arr =
152  116  136  96  140  141  161  124  134  127  134  110
153  131  140  80  130  147  146  130  128  130  133  118
117  87  109  202  148  108  154  111  134  115  116  99
133  148  135  70  137  130  125  133  128  123  145  137
140  129  132  102  134  135  137  127  126  123  132  119
138  143  135  76  136  134  128  131  125  122  140  130
122  116  138  205  74  144  118  142  141  177  103  154
122  145  121  97  146  117  113  125  116  105  138  126
121  172  136  56  128  126  95  140  121  123  149  158
142  141  137  73  135  138  133  131  127  124  140  128
131  140  129  87  142  126  127  128  125  116  140  127
184  104  154  76  123  173  190  128  141  148  127  99
116  114  104  137  176  98  138  107  119  83  135  96
140  138  134  82  136  135  134  129  126  123  138  125
163  85  136  127  143  146  194  117  144  133  125  89
128  143  125  84  150  120  123  125  121  107  142  124
Rows and columns are counted from 1.
(1, 1) = 152
(14, 2) = 138
(14, 9) = 126
(13, 8) = 107
(3, 3) = 109
(7, 4) = 205
(6, 6) = 134
(6, 9) = 125
(2, 4) = 80
(12, 9) = 141
(11, 2) = 140
(13, 5) = 176
(15, 6) = 146
(2, 3) = 140
(14, 10) = 123
(4, 4) = 70
(13, 1) = 116
(7, 12) = 154
(6, 1) = 138
(4, 9) = 128
(4, 8) = 133
(14, 4) = 82
(13, 11) = 135
(10, 2) = 141
(3, 5) = 148
(2, 12) = 118
(6, 10) = 122
(8, 5) = 146
(11, 9) = 125
(16, 8) = 125
(12, 4) = 76
(7, 11) = 103
(16, 5) = 150
(7, 5) = 74
(5, 11) = 132

grid =
119  144  148  117  123  114  140  135  132
111  141  116  127  144  71  123  134  126
143  119  120  136  127  115  110  130  123
106  135  115  136  123  184  125  134  120
139  145  129  132  101  125  142  123  126
122  129  132  128  130  157  121  132  125
110  117  133  127  139  103  140  124  133
139  114  120  116  131  81  137  127  121
102  127  138  135  117  192  143  131  135
136  109  137  132  130  108  139  130  128
129  127  97  131  128  141  122  120  126
127  135  130  146  114  147  108  127  123
127  132  137  123  138  86  141  130  127
117  141  104  141  137  171  136  123  128
134  145  128  115  130  153  132  124  136
Indices start at 1.
(1, 1) -> 119
(12, 4) -> 146
(7, 6) -> 103
(10, 9) -> 128
(12, 7) -> 108
(9, 3) -> 138
(10, 6) -> 108
(8, 9) -> 121
(11, 9) -> 126
(2, 3) -> 116
(4, 2) -> 135
(2, 8) -> 134
(7, 1) -> 110
(1, 3) -> 148
(9, 6) -> 192
(14, 7) -> 136
(3, 5) -> 127
(13, 6) -> 86
(10, 1) -> 136
(7, 3) -> 133
(14, 6) -> 171
(10, 2) -> 109
(4, 5) -> 123
(5, 9) -> 126
(6, 1) -> 122
(3, 9) -> 123
(7, 9) -> 133
(8, 1) -> 139
(4, 1) -> 106
(8, 4) -> 116
(1, 2) -> 144
(9, 8) -> 131
(5, 8) -> 123

A =
115  137  137  165  121  135  153  142  133  140  133  139  138  134  143
147  117  146  104  139  149  106  114  125  144  124  115  153  157  138
106  91  140  141  110  180  101  100  102  182  99  95  187  157  176
162  176  131  140  158  92  176  172  168  92  169  173  92  118  95
155  132  97  152  157  142  143  146  144  140  139  136  151  103  133
153  147  109  153  154  125  156  155  151  125  149  149  132  108  122
169  172  132  128  163  95  166  166  166  93  167  168  95  121  94
149  158  106  168  154  116  173  167  158  118  156  161  121  99  118
150  127  139  114  144  140  120  126  134  136  132  126  144  146  131
158  155  127  134  155  114  154  154  154  112  154  153  117  123  112
129  125  137  140  129  144  131  128  128  146  127  126  149  142  144
141  132  144  124  137  135  128  129  134  134  133  130  138  147  132
136  122  164  103  128  141  110  114  124  139  124  119  143  171  137
114  102  154  126  113  166  103  103  108  166  107  103  170  167  163
137  141  172  107  128  122  128  127  134  121  137  135  120  171  124
Rows and columns are counted from 1.
(1, 1) -> 115
(10, 7) -> 154
(9, 2) -> 127
(9, 5) -> 144
(14, 13) -> 170
(4, 13) -> 92
(8, 11) -> 156
(7, 1) -> 169
(10, 14) -> 123
(8, 9) -> 158
(4, 15) -> 95
(14, 11) -> 107
(2, 14) -> 157
(14, 3) -> 154
(12, 13) -> 138
(6, 15) -> 122
(8, 10) -> 118
(14, 4) -> 126
(12, 10) -> 134
(15, 1) -> 137
(11, 1) -> 129
(13, 13) -> 143
(7, 7) -> 166
(2, 6) -> 149
(13, 4) -> 103
(10, 8) -> 154
(12, 14) -> 147
(14, 15) -> 163
(5, 2) -> 132
(6, 3) -> 109
(13, 12) -> 119
(9, 1) -> 150
(4, 11) -> 169
(7, 8) -> 166
(1, 2) -> 137
(1, 13) -> 138
(4, 2) -> 176
(1, 7) -> 153

a =
174  151  149  134  102  89
134  136  70  118  139  120
139  91  89  134  130  134
115  91  87  129  142  151
112  123  175  133  124  141
123  174  108  112  138  114
101  126  163  129  132  147
134  136  70  118  139  120
124  122  149  132  124  133
113  128  191  135  120  138
135  119  161  137  117  127
125  96  169  143  118  143
Rows and columns are counted from 1.
(1, 1) -> 174
(12, 5) -> 118
(11, 4) -> 137
(3, 1) -> 139
(6, 3) -> 108
(11, 3) -> 161
(6, 5) -> 138
(11, 6) -> 127
(3, 3) -> 89
(5, 2) -> 123
(5, 6) -> 141
(1, 5) -> 102
(4, 2) -> 91
(3, 4) -> 134
(10, 4) -> 135
(9, 3) -> 149
(7, 3) -> 163
(7, 4) -> 129
(1, 3) -> 149
(3, 6) -> 134
(12, 3) -> 169

data =
108	74	120	147	184	135	107	74	122
143	169	153	132	84	87	109	140	155
108	105	150	154	109	106	118	140	154
145	128	150	130	84	108	123	140	141
165	121	98	118	148	152	121	95	141
121	105	150	132	84	121	141	115	141
108	105	116	119	84	121	141	140	141
108	146	167	132	84	99	141	168	141
108	65	150	190	84	70	148	186	104
108	132	150	132	84	121	141	140	127
125	176	150	94	84	128	174	140	93
108	105	119	132	125	146	141	140	130
94	105	150	157	98	98	110	140	163
108	105	150	132	84	126	141	108	141
Indices start at 1.
(1, 1) => 108
(11, 3) => 150
(8, 6) => 99
(12, 4) => 132
(1, 6) => 135
(1, 7) => 107
(8, 7) => 141
(13, 2) => 105
(2, 4) => 132
(7, 8) => 140
(6, 7) => 141
(14, 6) => 126
(12, 3) => 119
(12, 7) => 141
(3, 2) => 105
(3, 3) => 150
(7, 7) => 141
(14, 1) => 108
(10, 9) => 127
(3, 9) => 154
(2, 3) => 153
(7, 9) => 141
(14, 7) => 141
(14, 9) => 141
(14, 5) => 84
(1, 2) => 74
(1, 8) => 74
(4, 8) => 140
(13, 8) => 140
(1, 4) => 147
(6, 5) => 84
(3, 1) => 108
(13, 9) => 163
(7, 5) => 84
(11, 5) => 84
(5, 8) => 95
